Here is a tiny trained network, its code and every weight. The questions are about switching its units off for an input and a class, where a switched-off unit gives its printed mean instead of its output.

import numpy as np


def w(rows, s, z=0):
    codes = np.array(rows[::2]) - 128.0
    scale = np.full(codes.shape[1], s)
    scale[-1] = z or s
    return codes * scale


def norm(h):
    return h / np.sqrt((h * h).mean(-1, keepdims=True) + 1e-5)


def f(y):
    return np.maximum(y, 0)


def log_softmax(a):
    a = a - a.max(-1, keepdims=True)
    return a - np.log(np.exp(a).sum(-1, keepdims=True))


def net(x, mask):
    res = np.array(x, float).reshape(1, 3) / 4 @ E
    u = 0
    for l in range(2):
        y = f(norm(res) @ A[l][:, :-1].T + A[l][:, -1])
        res = res + np.where(mask[u : u + 5], y, B[l][:, -1]) @ B[l][:, :-1]
        u += 5
    return log_softmax(norm(res)[-1] @ U[:, :-1].T + U[:, -1])


A, B = {}, {}
E = w([
[210,172,115,95,162,108,106,135,136,207,132,192],'x0',
[137,85,198,5,137,92,182,96,119,112,108,114],'x1',
[232,65,56,111,72,150,82,103,126,68,137,113],'x2',
],0.0026)
A[0] = w([
[161,61,80,116,87,159,106,121,140,71,106,91,202],'0.n1',
[123,171,74,182,101,130,95,164,145,167,178,175,192],'0.n2',
[41,120,179,168,146,153,176,131,97,137,154,99,129],'0.n3',
[159,65,170,3,187,128,162,163,170,119,70,132,25],'0.n4',
[218,197,73,87,125,56,115,123,138,223,29,220,4],'0.n5',
],0.0021,0.0033)
B[0] = w([
[100,220,194,75,206,98,143,145,133,191,78,157,251],'0.n1',
[130,148,200,58,99,67,206,43,90,148,136,143,234],'0.n2',
[195,165,142,65,187,120,101,165,163,153,55,148,200],'0.n3',
[107,186,203,90,58,82,158,4,56,161,177,138,172],'0.n4',
[192,143,215,96,240,211,49,123,120,174,239,122,175],'0.n5',
],0.0026,0.003)
A[1] = w([
[65,90,125,173,106,165,123,146,139,58,108,76,28],'1.n1',
[210,78,61,99,87,146,82,112,135,78,104,114,118],'1.n2',
[75,89,146,131,115,114,163,119,119,77,103,83,121],'1.n3',
[135,183,186,101,153,126,120,96,112,146,115,119,231],'1.n4',
[123,169,64,255,99,142,94,138,131,156,146,152,9],'1.n5',
],0.0051,0.0012)
B[1] = w([
[213,142,107,125,172,151,85,134,138,195,181,181,173],'1.n1',
[4,177,169,195,169,120,175,184,146,163,93,124,189],'1.n2',
[202,161,110,123,134,124,99,114,120,188,162,176,190],'1.n3',
[125,90,69,180,88,158,108,141,134,78,120,101,255],'1.n4',
[138,50,190,2,89,93,178,72,102,76,100,81,186],'1.n5',
],0.005,0.0061)
U = w([
[133,84,180,31,61,84,169,50,93,91,109,101,159],'0',
[221,154,131,134,187,150,71,137,132,219,210,173,140],'1',
[2,175,148,206,162,110,163,211,153,152,52,126,153],'2',
[149,66,26,216,65,182,86,139,129,27,148,97,124],'3',
[76,101,81,150,135,49,111,158,161,42,241,150,3],'4',
],0.0086,0.0047)

Each question gives the input, the list of numbers given to net, and the class t.
The units are the neurons (one row each of A and B). Each row of codes is followed by its name. A weight is (code - 128) times the scale printed after its matrix; where a second scale follows, it is the last column's (A, B and U).
mask holds one flag per neuron, layer by layer. A switched-off neuron (its flag False) gives its mean, the last column of its row in B, instead of its output. The means were averaged over made-up inputs and are rounded, as every weight is.
A unit's drop is (log p(t) with every unit on - log p(t) with that unit switched off) / (log p(t) with every unit on - log p(t) with every unit switched off).
The circuit of an input: a set's keep is (log p(t) with only the set's units on - log p(t) with every unit switched off) / (log p(t) with every unit on - log p(t) with every unit switched off). Starting from all 10 units, units are removed one at a time, each time the one whose removal leaves the highest keep (on an exact tie, the one counted first), for as long as the keep stays at least 0.8.
circuit, biggest first: the units of the circuit, biggest drop first
unit that matters most: the unit with the biggest drop
k most important neurons: the k neurons with the biggest drops, biggest first
drop when u is switched off: that unit's drop, to one decimal
input [-2,-1,-3], class 3: circuit, biggest first	1.n2; 1.n4
input [-7,6,-1], class 1: 3 most important neurons	1.n3; 0.n2; 1.n5
input [-2,2,0], class 3: unit that matters most	1.n4
input [-3,0,-3], class 3: circuit, biggest first	1.n2; 1.n4
input [-4,-1,-4], class 1: 3 most important neurons	0.n1; 1.n2; 1.n3
input [0,-1,-3], class 3: circuit, biggest first	1.n4; 1.n2
input [-4,-4,2], class 0: 2 most important neurons	1.n5; 0.n1
input [-1,1,2], class 3: 2 most important neurons	0.n1; 1.n2
input [-7,6,1], class 1: circuit, biggest first	1.n3; 1.n5; 1.n1
input [5,3,6], class 2: 3 most important neurons	1.n2; 1.n3; 1.n1
input [-3,1,-1], class 3: 2 most important neurons	0.n3; 1.n2
input [1,-4,5], class 2: 2 most important neurons	1.n2; 0.n2
input [-8,5,-6], class 1: drop when 1.n3 is switched off	0.7
input [4,-6,0], class 0: unit that matters most	1.n5
input [4,3,5], class 2: drop when 1.n2 is switched off	0.9
input [2,-7,-2], class 0: drop when 1.n5 is switched off	0.4
